Below is a small trained network, with its code and all its weights. Each question gives an input and a class and asks what happens when units are switched off, that is, made to give their printed mean instead of their output.

import numpy as np


def w(rows, s, z=0):
    codes = np.array(rows[::2]) - 128.0
    scale = np.full(codes.shape[1], s)
    scale[-1] = z or s
    return codes * scale


def f(y):
    return y / 2 * (1 + np.tanh(0.7978845608 * (y + 0.044715 * y**3)))


def log_softmax(a):
    a = a - a.max(-1, keepdims=True)
    return a - np.log(np.exp(a).sum(-1, keepdims=True))


def net(x, mask):
    res = np.array(x, float).reshape(1, 8) / 4 @ E
    y = f(res @ A[0][:, :-1].T + A[0][:, -1])
    res = res + np.where(mask, y, B[0][:, -1]) @ B[0][:, :-1]
    return log_softmax(res[-1] @ U[:, :-1].T + U[:, -1])


A, B = {}, {}
E = w([
[233,187,181,29,64,222],'x0',
[219,226,202,228,193,84],'x1',
[128,126,134,128,126,128],'x2',
[208,171,7,120,60,42],'x3',
[130,128,125,127,134,130],'x4',
[187,34,106,253,73,201],'x5',
[124,125,131,129,124,123],'x6',
[210,1,182,78,148,62],'x7',
],0.0054)
A[0] = w([
[194,155,13,119,91,88,98],'N1',
[217,219,220,229,216,80,56],'N2',
[182,152,24,124,83,58,149],'N3',
[196,3,161,77,124,28,119],'N4',
[67,217,71,175,84,178,91],'N5',
[74,182,142,34,171,63,108],'N6',
[219,23,172,104,149,42,120],'N7',
[94,189,136,42,206,61,125],'N8',
[164,63,83,211,99,217,101],'N9',
[179,165,47,119,56,42,117],'N10',
[162,60,97,208,81,211,86],'N11',
[51,82,89,194,173,49,113],'N12',
[60,214,62,173,85,183,97],'N13',
[224,213,209,228,181,75,86],'N14',
[187,172,186,70,48,207,84],'N15',
[33,34,48,18,36,183,1],'N16',
[74,174,119,27,200,78,105],'N17',
[185,156,164,42,40,228,92],'N18',
[43,85,96,203,191,44,82],'N19',
[79,185,123,36,149,94,53],'N20',
[69,124,226,114,207,205,99],'N21',
[180,170,39,100,57,49,96],'N22',
[171,68,92,216,88,200,105],'N23',
[191,172,60,127,60,45,86],'N24',
[72,220,60,187,87,197,100],'N25',
[191,9,162,91,127,47,112],'N26',
[200,187,196,83,60,194,98],'N27',
[97,199,164,40,161,51,130],'N28',
[41,81,93,195,165,49,98],'N29',
[61,113,242,131,155,217,80],'N30',
],0.0055,0.0083)
B[0] = w([
[106,92,167,141,161,146,184],'N1',
[59,65,72,78,104,98,211],'N2',
[107,95,160,144,148,182,254],'N3',
[99,204,159,102,124,135,247],'N4',
[93,166,166,103,146,107,166],'N5',
[170,119,145,187,88,104,208],'N6',
[80,196,157,95,128,133,237],'N7',
[163,109,141,181,87,120,229],'N8',
[165,135,158,170,97,65,193],'N9',
[109,88,157,154,169,167,215],'N10',
[158,124,159,171,107,55,178],'N11',
[200,165,98,93,168,142,220],'N12',
[90,180,176,105,152,103,176],'N13',
[50,74,51,73,91,93,229],'N14',
[168,130,93,115,189,94,173],'N15',
[25,50,51,63,114,28,173],'N16',
[163,123,144,171,87,102,208],'N17',
[202,149,89,107,203,102,193],'N18',
[189,144,97,105,163,135,199],'N19',
[161,103,150,183,126,6,141],'N20',
[114,68,153,156,158,151,197],'N21',
[118,77,162,157,170,155,197],'N22',
[151,143,160,167,98,62,197],'N23',
[99,72,154,139,174,142,177],'N24',
[98,180,169,97,135,105,187],'N25',
[97,178,160,104,129,129,221],'N26',
[160,124,92,106,173,107,188],'N27',
[158,110,136,167,98,124,234],'N28',
[217,158,84,93,189,142,204],'N29',
[117,74,147,148,173,139,182],'N30',
],0.011,0.0033)
U = w([
[37,48,14,68,83,39,104],'0',
[243,164,49,93,229,120,67],'1',
[189,116,190,227,25,39,73],'2',
[120,131,128,130,102,171,252],'3',
[80,36,209,163,206,214,70],'4',
[53,254,202,77,121,112,72],'5',
[134,133,102,131,76,175,243],'6',
],0.009,0.014)

Each question gives the input, the list of numbers given to net, and the class t.
The units are the neurons (one row each of A and B). Each row of codes is followed by its name. A weight is (code - 128) times the scale printed after its matrix; where a second scale follows, it is the last column's (A, B and U).
mask holds one flag per neuron, in row order. A switched-off neuron (its flag False) gives its mean, the last column of its row in B, instead of its output. The means were averaged over made-up inputs and are rounded, as every weight is.
A unit's drop is (log p(t) with every unit on - log p(t) with that unit switched off) / (log p(t) with every unit on - log p(t) with every unit switched off).
The circuit of an input: a set's keep is (log p(t) with only the set's units on - log p(t) with every unit switched off) / (log p(t) with every unit on - log p(t) with every unit switched off). Starting from the 12 units with the biggest drops (on a tie, the unit counted first), units are removed one at a time, each time the one whose removal leaves the highest keep (on an exact tie, the one counted first), for as long as the keep stays at least 0.8.
circuit, biggest first: the units of the circuit, biggest drop first
unit that matters most: the unit with the biggest drop
k most important neurons: the k neurons with the biggest drops, biggest first
drop of u: that unit's drop, to one decimal
input [8,-1,6,-4,-4,8,1,1], class 1: unit that matters most -> N18
input [8,7,-4,-8,1,7,4,5], class 1: circuit, biggest first -> N18, N27
input [8,2,8,-7,0,-4,3,-7], class 1: circuit, biggest first -> N18, N15
input [-3,0,7,1,1,-4,-1,7], class 5: circuit, biggest first -> N4, N7
input [5,8,8,6,-6,-6,-4,1], class 0: 2 most important neurons -> N14, N2
input [-8,-1,-8,-7,4,8,-1,0], class 1: circuit, biggest first -> N29, N12
input [-1,-5,1,-1,3,7,7,-4], class 2: circuit, biggest first -> N9, N11
input [-8,-4,-8,6,1,6,-2,-7], class 1: circuit, biggest first -> N29, N12
input [5,-3,3,4,0,4,2,-5], class 1: 2 most important neurons -> N18, N15
input [-8,-1,7,7,5,-6,6,8], class 1: 3 most important neurons -> N29, N12, N19
input [-7,-7,-5,2,7,-7,-4,8], class 5: 3 most important neurons -> N4, N26, N7
input [4,5,-7,3,-4,-4,-4,0], class 0: circuit, biggest first -> N14, N2
input [-7,7,-7,6,-1,-2,4,8], class 5: 3 most important neurons -> N7, N4, N26
input [-7,8,-8,3,-2,-7,-2,3], class 0: 2 most important neurons -> N14, N2
input [1,-1,-7,-8,0,-1,2,-7], class 4: circuit, biggest first -> N21
input [-6,-1,-8,7,1,3,-1,8], class 5: 3 most important neurons -> N4, N7, N26
input [2,-1,-5,-7,1,-2,4,-2], class 4: 2 most important neurons -> N21, N30
input [-4,7,6,6,6,5,4,-5], class 0: drop of N2 -> 0.3
input [-3,1,-4,2,-1,-1,-2,-7], class 5: drop of N25 -> 0.2
input [3,-1,7,-2,4,-8,5,7], class 2: drop of N8 -> 0.1
input [-5,4,-2,6,2,5,1,-4], class 4: unit that matters most -> N3
